Below is a small trained network, with its code and all its weights. Each question gives an input and a target symbol and asks what happens when units are switched off, that is, made to give their printed mean instead of their output.

import numpy as np


def w(rows, s, z=0):
    codes = np.array(rows[::2]) - 128.0
    scale = np.full(codes.shape[1], s)
    scale[-1] = z or s
    return codes * scale


def f(y):
    return y / 2 * (1 + np.tanh(0.7978845608 * (y + 0.044715 * y**3)))


def softmax(a):
    e = np.exp(a - a.max(-1, keepdims=True))
    return e / e.sum(-1, keepdims=True)


def log_softmax(a):
    a = a - a.max(-1, keepdims=True)
    return a - np.log(np.exp(a).sum(-1, keepdims=True))


def net(x, mask):
    ids = ['ΓΔΘΛΠΩαεζημτφ'.index(c) for c in x.split()]
    T = len(ids)
    res = E[ids] + P[:T]
    u = 0
    for l in range(3):
        r = res
        for j in range(2):
            rows = slice(2 * j, 2 * j + 2)
            q, k, v = (r @ M[l][rows].T for M in (Q, K, V))
            z = softmax(np.where(np.tri(T) > 0, q @ k.T / 2**0.5, -1e9)) @ v
            o = O[l][rows]
            res = res + np.where(mask[u + j], z, o[:, -1]) @ o[:, :-1]
        u += 2
        y = f(res @ A[l][:, :-1].T + A[l][:, -1])
        res = res + np.where(mask[u : u + 4], y, B[l][:, -1]) @ B[l][:, :-1]
        u += 4
    return log_softmax(res[-1] @ U[:, :-1].T + U[:, -1])


Q, K, V, O, A, B = {}, {}, {}, {}, {}, {}
E = w([
[106,230,159,109,109],'Γ',
[155,169,189,191,145],'Δ',
[223,177,233,95,82],'Θ',
[189,16,98,43,130],'Λ',
[151,87,177,194,141],'Π',
[119,158,149,135,134],'Ω',
[133,119,153,133,141],'α',
[166,125,5,236,46],'ε',
[174,45,159,170,157],'ζ',
[153,73,139,138,153],'η',
[152,93,146,112,144],'μ',
[141,142,156,121,174],'τ',
[106,126,144,179,127],'φ',
],0.014)
P = w([
[80,72,196,170,84],'0',
[150,101,140,134,139],'1',
[187,97,115,136,169],'2',
[213,105,104,156,194],'3',
[151,118,116,100,138],'4',
[162,111,110,86,132],'5',
[195,121,95,94,145],'6',
[147,121,120,65,104],'7',
[112,119,143,2,71],'8',
],0.0098)
Q[0] = w([
[167,178,149,195,136],'L0H1',
[244,120,42,180,171],'L0H1',
[132,129,187,162,87],'L0H2',
[18,133,90,180,163],'L0H2',
],0.011)
K[0] = w([
[36,118,31,122,190],'L0H1',
[140,143,170,54,161],'L0H1',
[187,53,156,99,194],'L0H2',
[2,66,161,151,38],'L0H2',
],0.0078)
V[0] = w([
[210,189,121,123,102],'L0H1',
[98,147,66,179,103],'L0H1',
[121,34,233,157,248],'L0H2',
[236,147,2,194,193],'L0H2',
],0.0063)
O[0] = w([
[119,158,143,33,98,214],'L0H1',
[180,84,111,110,173,6],'L0H1',
[116,97,153,53,125,252],'L0H2',
[59,190,120,2,37,187],'L0H2',
],0.0096,0.0035)
A[0] = w([
[48,167,99,113,75,21],'L0N1',
[195,146,129,106,226,254],'L0N2',
[108,220,147,207,185,188],'L0N3',
[39,255,99,42,159,45],'L0N4',
],0.0068,0.0052)
B[0] = w([
[234,180,89,255,139,120],'L0N1',
[58,11,198,52,68,255],'L0N2',
[31,20,204,133,109,135],'L0N3',
[175,28,126,239,183,157],'L0N4',
],0.0063,0.0043)
Q[1] = w([
[128,146,151,95,142],'L1H1',
[129,86,68,167,246],'L1H1',
[162,151,173,189,90],'L1H2',
[210,162,155,198,119],'L1H2',
],0.011)
K[1] = w([
[121,155,35,70,206],'L1H1',
[1,85,165,97,253],'L1H1',
[116,134,230,182,123],'L1H2',
[137,197,239,75,144],'L1H2',
],0.0085)
V[1] = w([
[188,98,105,204,23],'L1H1',
[15,254,16,149,188],'L1H1',
[207,45,199,102,132],'L1H2',
[120,37,117,19,169],'L1H2',
],0.0072)
O[1] = w([
[89,10,73,58,212,192],'L1H1',
[173,79,27,37,171,9],'L1H1',
[75,164,142,3,78,231],'L1H2',
[137,215,239,244,125,193],'L1H2',
],0.0066,0.013)
A[1] = w([
[145,111,37,97,132,139],'L1N1',
[187,120,153,198,166,4],'L1N2',
[223,130,112,114,251,165],'L1N3',
[178,106,94,177,73,85],'L1N4',
],0.012,0.0039)
B[1] = w([
[167,171,164,171,115,255],'L1N1',
[166,207,39,148,11,121],'L1N2',
[91,186,214,161,83,181],'L1N3',
[22,115,121,88,80,131],'L1N4',
],0.011,0.0073)
Q[2] = w([
[248,165,82,196,105],'L2H1',
[116,192,112,97,118],'L2H1',
[218,94,66,176,178],'L2H2',
[20,255,143,132,225],'L2H2',
],0.0082)
K[2] = w([
[102,151,99,250,62],'L2H1',
[100,126,105,100,128],'L2H1',
[33,48,66,220,85],'L2H2',
[174,126,255,157,250],'L2H2',
],0.0086)
V[2] = w([
[159,226,82,104,159],'L2H1',
[118,149,2,165,133],'L2H1',
[105,93,50,118,179],'L2H2',
[224,203,95,21,224],'L2H2',
],0.0055)
O[2] = w([
[108,205,49,145,69,81],'L2H1',
[2,168,179,153,158,4],'L2H1',
[227,201,96,73,93,27],'L2H2',
[13,126,152,154,156,69],'L2H2',
],0.0074,0.02)
A[2] = w([
[46,123,14,114,146,58],'L2N1',
[193,51,158,35,82,93],'L2N2',
[146,254,84,112,138,253],'L2N3',
[86,219,148,128,184,65],'L2N4',
],0.0071,0.0048)
B[2] = w([
[241,192,180,96,108,127],'L2N1',
[61,193,42,130,164,254],'L2N2',
[65,50,219,83,110,130],'L2N3',
[193,224,2,68,17,125],'L2N4',
],0.008,0.023)
U = w([
[95,138,91,155,187,82],'Γ',
[27,103,106,153,225,101],'Δ',
[55,147,113,20,191,3],'Θ',
[245,193,89,104,147,83],'Λ',
[136,83,59,72,137,120],'Π',
[90,143,89,161,186,91],'Ω',
[130,106,105,123,175,58],'α',
[67,95,2,200,35,161],'ε',
[170,104,78,118,151,76],'ζ',
[148,151,86,148,183,128],'η',
[99,200,156,61,31,141],'μ',
[161,41,220,144,222,226],'τ',
[93,151,47,163,179,211],'φ',
],0.0062,0.0051)

Each question gives the input, a string of symbols that net reads in full, and the target symbol t.
The units are the heads (2 rows each of Q, K, V and O) and the neurons (one row each of A and B). Each row of codes is followed by its name. A weight is (code - 128) times the scale printed after its matrix; where a second scale follows, it is the last column's (O, A, B and U).
mask holds one flag per unit, layer by layer, with each layer's heads first. A switched-off unit (its flag False) gives its mean, the last column of its rows in O or B, instead of its output. The means were averaged over made-up inputs and are rounded, as every weight is.
A unit's drop is (log p(t) with every unit on - log p(t) with that unit switched off) / (log p(t) with every unit on - log p(t) with every unit switched off).
The circuit of an input: a set's keep is (log p(t) with only the set's units on - log p(t) with every unit switched off) / (log p(t) with every unit on - log p(t) with every unit switched off). Starting from the 12 units with the biggest drops (on a tie, the unit counted first), units are removed one at a time, each time the one whose removal leaves the highest keep (on an exact tie, the one counted first), for as long as the keep stays at least 0.8.
units of the circuit, in order: the units of the circuit, biggest drop first
k most important neurons: the k neurons with the biggest drops, biggest first
top k neurons in layer l: the k neurons of layer l with the biggest drops, biggest first
which heads matter: for each layer, one digit per head in row order, 1 if its drop is at least 0.15 and else 0, layers parted by /
drop when u is switched off: that unit's drop, to one decimal
input Λ Λ Λ η Θ Θ Θ α, target τ: units of the circuit, in order -> (L2N2 L2H2 L1H2)
input ε Λ Λ Θ ε Θ Λ, target μ: 3 most important neurons -> (L1N3 L1N1 L0N2)
input Θ Π Θ Π α τ Θ Λ η, target τ: which heads matter -> 00 / 11 / 01
input μ Θ η Δ Γ, target τ: units of the circuit, in order -> (L0N4 L2N2)
input Θ Θ ζ ζ Θ Θ Θ Λ φ, target τ: which heads matter -> 00 / 10 / 01
input Λ Π Δ Γ Λ, target μ: units of the circuit, in order -> (L1H1 L1H2)
input φ Θ Θ Θ Θ Γ, target τ: units of the circuit, in order -> (L2N2 L0N4)
input Θ ε Λ Θ ε, target μ: which heads matter -> 01 / 01 / 11
input Θ Θ Λ Λ Θ Θ Λ φ, target τ: units of the circuit, in order -> (L2N2 L2H2)
input Θ Λ Δ Ω, target τ: which heads matter -> 00 / 11 / 00
input Λ ζ Θ ε Δ η ε Θ Ω, target τ: 3 most important neurons -> (L1N3 L2N2 L1N1)
input Π ε ε Θ Δ α, target τ: 2 most important neurons -> (L1N3 L0N2)
input Θ Θ ζ Θ, target μ: which heads matter -> 01 / 11 / 00
input Θ Θ Γ α Θ Θ Π Λ Δ, target τ: top 2 neurons in layer 2 -> (L2N2 L2N4)
input Θ Δ Θ Θ ε Λ Θ α ε, target μ: top 3 neurons in layer 0 -> (L0N2 L0N1 L0N3)
input ε Θ Λ, target Λ: 2 most important neurons -> (L1N4 L1N3)
input Λ ε Δ Λ, target Λ: 2 most important neurons -> (L1N1 L1N4)
input Λ Θ Λ Θ Θ Ω τ, target τ: 2 most important neurons -> (L2N2 L0N4)
input Ω Ω α Θ Θ Δ, target τ: drop when L2H2 is switched off -> 0.3
input Λ η Θ ε Θ Λ Θ, target Θ: drop when L0N3 is switched off -> 0.0
input Δ Λ Θ Θ Λ τ, target τ: drop when L2H2 is switched off -> 0.2
